Here is a tiny trained network, its code and every weight. The questions are about switching its units off for an input and a class, where a switched-off unit gives its printed mean instead of its output.

import numpy as np


def w(rows, s, z=0):
    codes = np.array(rows[::2]) - 128.0
    scale = np.full(codes.shape[1], s)
    scale[-1] = z or s
    return codes * scale


def norm(h):
    return h / np.sqrt((h * h).mean(-1, keepdims=True) + 1e-5)


def f(y):
    return y / 2 * (1 + np.tanh(0.7978845608 * (y + 0.044715 * y**3)))


def log_softmax(a):
    a = a - a.max(-1, keepdims=True)
    return a - np.log(np.exp(a).sum(-1, keepdims=True))


def net(x, mask):
    res = np.array(x, float).reshape(1, 5) / 4 @ E
    u = 0
    for l in range(2):
        y = f(norm(res) @ A[l][:, :-1].T + A[l][:, -1])
        res = res + np.where(mask[u : u + 8], y, B[l][:, -1]) @ B[l][:, :-1]
        u += 8
    return log_softmax(norm(res)[-1] @ U[:, :-1].T + U[:, -1])


A, B = {}, {}
E = w([
[16,213,49,140,146,47,191,198,204],'x0',
[21,53,158,106,64,64,124,196,55],'x1',
[51,7,88,185,137,126,123,102,130],'x2',
[146,145,76,154,105,167,167,203,3],'x3',
[17,66,102,49,197,118,218,98,165],'x4',
],0.008)
A[0] = w([
[232,137,119,163,131,209,85,42,85,3],'0.n1',
[104,184,83,166,157,50,134,121,27,20],'0.n2',
[217,103,111,159,166,163,120,172,183,43],'0.n3',
[137,153,151,145,141,145,99,83,162,95],'0.n4',
[222,185,100,104,126,78,97,122,113,79],'0.n5',
[141,198,81,100,130,100,172,88,198,96],'0.n6',
[187,149,176,140,69,53,32,139,169,41],'0.n7',
[131,171,99,77,202,67,191,84,254,92],'0.n8',
],0.0087,0.0036)
B[0] = w([
[199,169,146,229,80,198,141,57,77,195],'0.n1',
[123,87,105,221,152,157,106,236,119,148],'0.n2',
[138,112,116,76,102,148,91,114,90,146],'0.n3',
[162,164,66,102,113,102,89,165,62,150],'0.n4',
[27,49,144,137,123,119,70,57,100,168],'0.n5',
[171,171,110,74,129,144,162,129,246,198],'0.n6',
[106,145,254,180,81,77,85,138,182,176],'0.n7',
[114,236,45,161,175,129,122,103,136,255],'0.n8',
],0.0082,0.0085)
A[1] = w([
[55,87,92,138,129,128,88,112,130,73],'1.n1',
[251,102,122,154,124,178,120,77,112,27],'1.n2',
[95,158,179,162,154,146,193,112,130,156],'1.n3',
[121,63,144,102,113,155,87,163,138,87],'1.n4',
[118,209,154,161,78,127,121,106,102,94],'1.n5',
[178,99,90,142,108,131,141,233,107,1],'1.n6',
[91,72,107,157,136,87,154,108,157,118],'1.n7',
[160,154,114,68,132,106,160,135,124,194],'1.n8',
],0.014,0.0029)
B[1] = w([
[142,78,80,99,86,95,170,109,71,178],'1.n1',
[224,116,101,160,154,227,58,129,25,255],'1.n2',
[148,134,131,116,91,156,57,133,114,171],'1.n3',
[150,187,124,95,163,102,161,119,137,151],'1.n4',
[108,62,114,126,107,122,109,156,142,223],'1.n5',
[109,115,156,193,133,179,249,194,182,171],'1.n6',
[164,89,44,58,100,73,84,66,112,187],'1.n7',
[91,132,201,143,206,200,152,94,144,180],'1.n8',
],0.011,0.0078)
U = w([
[241,105,115,182,122,218,72,110,44,195],'0',
[211,75,212,71,120,72,144,88,118,2],'1',
[132,129,218,171,59,52,55,164,206,97],'2',
[99,137,233,55,197,165,185,122,83,30],'3',
[109,39,21,49,111,49,168,79,65,112],'4',
[106,230,45,103,212,133,163,86,226,191],'5',
[104,97,108,210,115,150,254,222,130,192],'6',
],0.014,0.0053)

Each question gives the input, the list of numbers given to net, and the class t.
The units are the neurons (one row each of A and B). Each row of codes is followed by its name. A weight is (code - 128) times the scale printed after its matrix; where a second scale follows, it is the last column's (A, B and U).
mask holds one flag per neuron, layer by layer. A switched-off neuron (its flag False) gives its mean, the last column of its row in B, instead of its output. The means were averaged over made-up inputs and are rounded, as every weight is.
A unit's drop is (log p(t) with every unit on - log p(t) with that unit switched off) / (log p(t) with every unit on - log p(t) with every unit switched off).
The circuit of an input: a set's keep is (log p(t) with only the set's units on - log p(t) with every unit switched off) / (log p(t) with every unit on - log p(t) with every unit switched off). Starting from the 12 units with the biggest drops (on a tie, the unit counted first), units are removed one at a time, each time the one whose removal leaves the highest keep (on an exact tie, the one counted first), for as long as the keep stays at least 0.8.
circuit, biggest first: the units of the circuit, biggest drop first
k most important neurons: the k neurons with the biggest drops, biggest first
k most important neurons of layer l: the k neurons of layer l with the biggest drops, biggest first
drop of u: that unit's drop, to one decimal
input [3,4,-5,-5,-1], class 2: circuit, biggest first => 0.n7
input [5,2,7,0,-6], class 6: 3 most important neurons of layer 0 => 0.n2, 0.n5, 0.n8
input [1,-3,1,5,5], class 5: 2 most important neurons => 1.n2, 0.n5
input [3,-6,8,4,5], class 4: 2 most important neurons of layer 1 => 1.n7, 1.n1
input [8,-3,-1,-5,-8], class 2: 2 most important neurons of layer 0 => 0.n7, 0.n5
input [-2,5,-6,-7,5], class 5: 2 most important neurons => 0.n8, 1.n2
input [3,-3,5,4,0], class 6: 3 most important neurons => 1.n6, 0.n2, 0.n5
input [6,8,0,-6,-2], class 4: 2 most important neurons of layer 1 => 1.n7, 1.n1
input [8,5,5,-6,0], class 4: 2 most important neurons of layer 1 => 1.n1, 1.n7
input [0,-5,8,-1,1], class 4: drop of 0.n1 => 0.6
input [6,0,-2,0,-7], class 2: drop of 1.n4 => 0.0
input [2,3,-8,6,-5], class 6: drop of 1.n6 => 0.2
input [4,5,-2,0,-5], class 2: 2 most important neurons of layer 0 => 0.n7, 0.n4
input [0,-4,3,-5,0], class 5: circuit, biggest first => 0.n8
